Here is a tiny trained network, its code and every weight. The questions are about switching its units off for an input and a class, where a switched-off unit gives its printed mean instead of its output.

import numpy as np


def w(rows, s, z=0):
    codes = np.array(rows[::2]) - 128.0
    scale = np.full(codes.shape[1], s)
    scale[-1] = z or s
    return codes * scale


def f(y):
    return np.maximum(y, 0)


def log_softmax(a):
    a = a - a.max(-1, keepdims=True)
    return a - np.log(np.exp(a).sum(-1, keepdims=True))


def net(x, mask):
    res = np.array(x, float).reshape(1, 5) / 4 @ E
    y = f(res @ A[0][:, :-1].T + A[0][:, -1])
    res = res + np.where(mask, y, B[0][:, -1]) @ B[0][:, :-1]
    return log_softmax(res[-1] @ U[:, :-1].T + U[:, -1])


A, B = {}, {}
E = w([
[233,162,141,187,45,124],'x0',
[127,129,127,128,129,125],'x1',
[120,131,6,174,129,116],'x2',
[129,128,127,127,128,127],'x3',
[157,20,145,171,106,112],'x4',
],0.011)
A[0] = w([
[224,71,154,209,82,119,19],'neuron 1',
[137,6,207,124,124,140,125],'neuron 2',
[208,200,135,165,92,140,88],'neuron 3',
[156,168,87,194,102,142,73],'neuron 4',
[124,139,16,168,126,120,159],'neuron 5',
[185,156,180,129,115,125,124],'neuron 6',
[127,138,228,105,130,130,254],'neuron 7',
[136,51,124,131,131,124,128],'neuron 8',
[131,38,91,176,132,119,85],'neuron 9',
],0.016,0.0057)
B[0] = w([
[113,178,87,8,190,160,240],'neuron 1',
[166,29,188,128,152,58,249],'neuron 2',
[143,132,159,192,77,46,220],'neuron 3',
[133,44,149,119,138,63,184],'neuron 4',
[148,61,9,113,154,102,211],'neuron 5',
[108,203,126,173,80,117,196],'neuron 6',
[133,178,252,64,119,132,245],'neuron 7',
[108,75,130,171,130,175,181],'neuron 8',
[99,145,119,208,93,211,186],'neuron 9',
],0.023,0.016)
U = w([
[103,199,156,47,177,161,252],'0',
[196,65,152,170,118,64,83],'1',
[100,154,51,69,187,136,190],'2',
[95,113,98,255,102,195,47],'3',
[137,199,170,192,31,118,45],'4',
],0.0078,0.0026)

Each question gives the input, the list of numbers given to net, and the class t.
The units are the neurons (one row each of A and B). Each row of codes is followed by its name. A weight is (code - 128) times the scale printed after its matrix; where a second scale follows, it is the last column's (A, B and U).
mask holds one flag per neuron, in row order. A switched-off neuron (its flag False) gives its mean, the last column of its row in B, instead of its output. The means were averaged over made-up inputs and are rounded, as every weight is.
A unit's drop is (log p(t) with every unit on - log p(t) with that unit switched off) / (log p(t) with every unit on - log p(t) with every unit switched off).
The circuit of an input: a set's keep is (log p(t) with only the set's units on - log p(t) with every unit switched off) / (log p(t) with every unit on - log p(t) with every unit switched off). Starting from all 9 units, units are removed one at a time, each time the one whose removal leaves the highest keep (on an exact tie, the one counted first), for as long as the keep stays at least 0.8.
circuit, biggest first: the units of the circuit, biggest drop first
unit that matters most: the unit with the biggest drop
top k neurons: the k neurons with the biggest drops, biggest first
drop of u: that unit's drop, to one decimal
input [-8,4,5,-4,7], class 3: unit that matters most -> neuron 9
input [0,3,5,7,3], class 3: top 2 neurons -> [neuron 9; neuron 1]
input [0,-5,8,4,-8], class 2: top 3 neurons -> [neuron 2; neuron 5; neuron 3]
input [-1,4,1,0,-6], class 2: top 3 neurons -> [neuron 2; neuron 7; neuron 3]
input [-1,-7,6,8,1], class 3: top 3 neurons -> [neuron 1; neuron 2; neuron 9]
input [-1,-1,-3,-3,-1], class 0: top 3 neurons -> [neuron 3; neuron 2; neuron 9]
input [-3,-7,-4,-2,-1], class 0: top 2 neurons -> [neuron 3; neuron 7]
input [3,1,1,4,3], class 2: circuit, biggest first -> [neuron 1; neuron 7]
input [4,4,4,-8,3], class 2: top 2 neurons -> [neuron 1; neuron 2]
input [4,-1,0,-8,0], class 4: top 2 neurons -> [neuron 2; neuron 3]
input [7,-7,-2,4,-1], class 4: top 2 neurons -> [neuron 3; neuron 6]
input [1,6,-6,-6,4], class 0: top 2 neurons -> [neuron 7; neuron 3]
input [5,6,-2,3,1], class 0: top 2 neurons -> [neuron 1; neuron 9]
input [8,-6,-3,-4,-1], class 4: circuit, biggest first -> [neuron 6]
input [0,-8,8,0,6], class 3: top 2 neurons -> [neuron 9; neuron 8]
input [-2,7,8,-2,-3], class 2: top 3 neurons -> [neuron 2; neuron 3; neuron 5]
input [0,5,3,-5,3], class 3: top 4 neurons -> [neuron 9; neuron 1; neuron 7; neuron 2]
input [-4,-5,3,-3,-7], class 2: top 2 neurons -> [neuron 2; neuron 7]
input [6,3,-3,-1,8], class 0: drop of neuron 1 -> 2.8
input [2,1,7,-6,8], class 2: circuit, biggest first -> [neuron 1]
input [3,1,0,4,1], class 0: drop of neuron 2 -> 0.8
input [2,4,-2,-4,5], class 0: drop of neuron 1 -> 1.0
input [4,1,-8,-5,-4], class 4: drop of neuron 5 -> 0.0
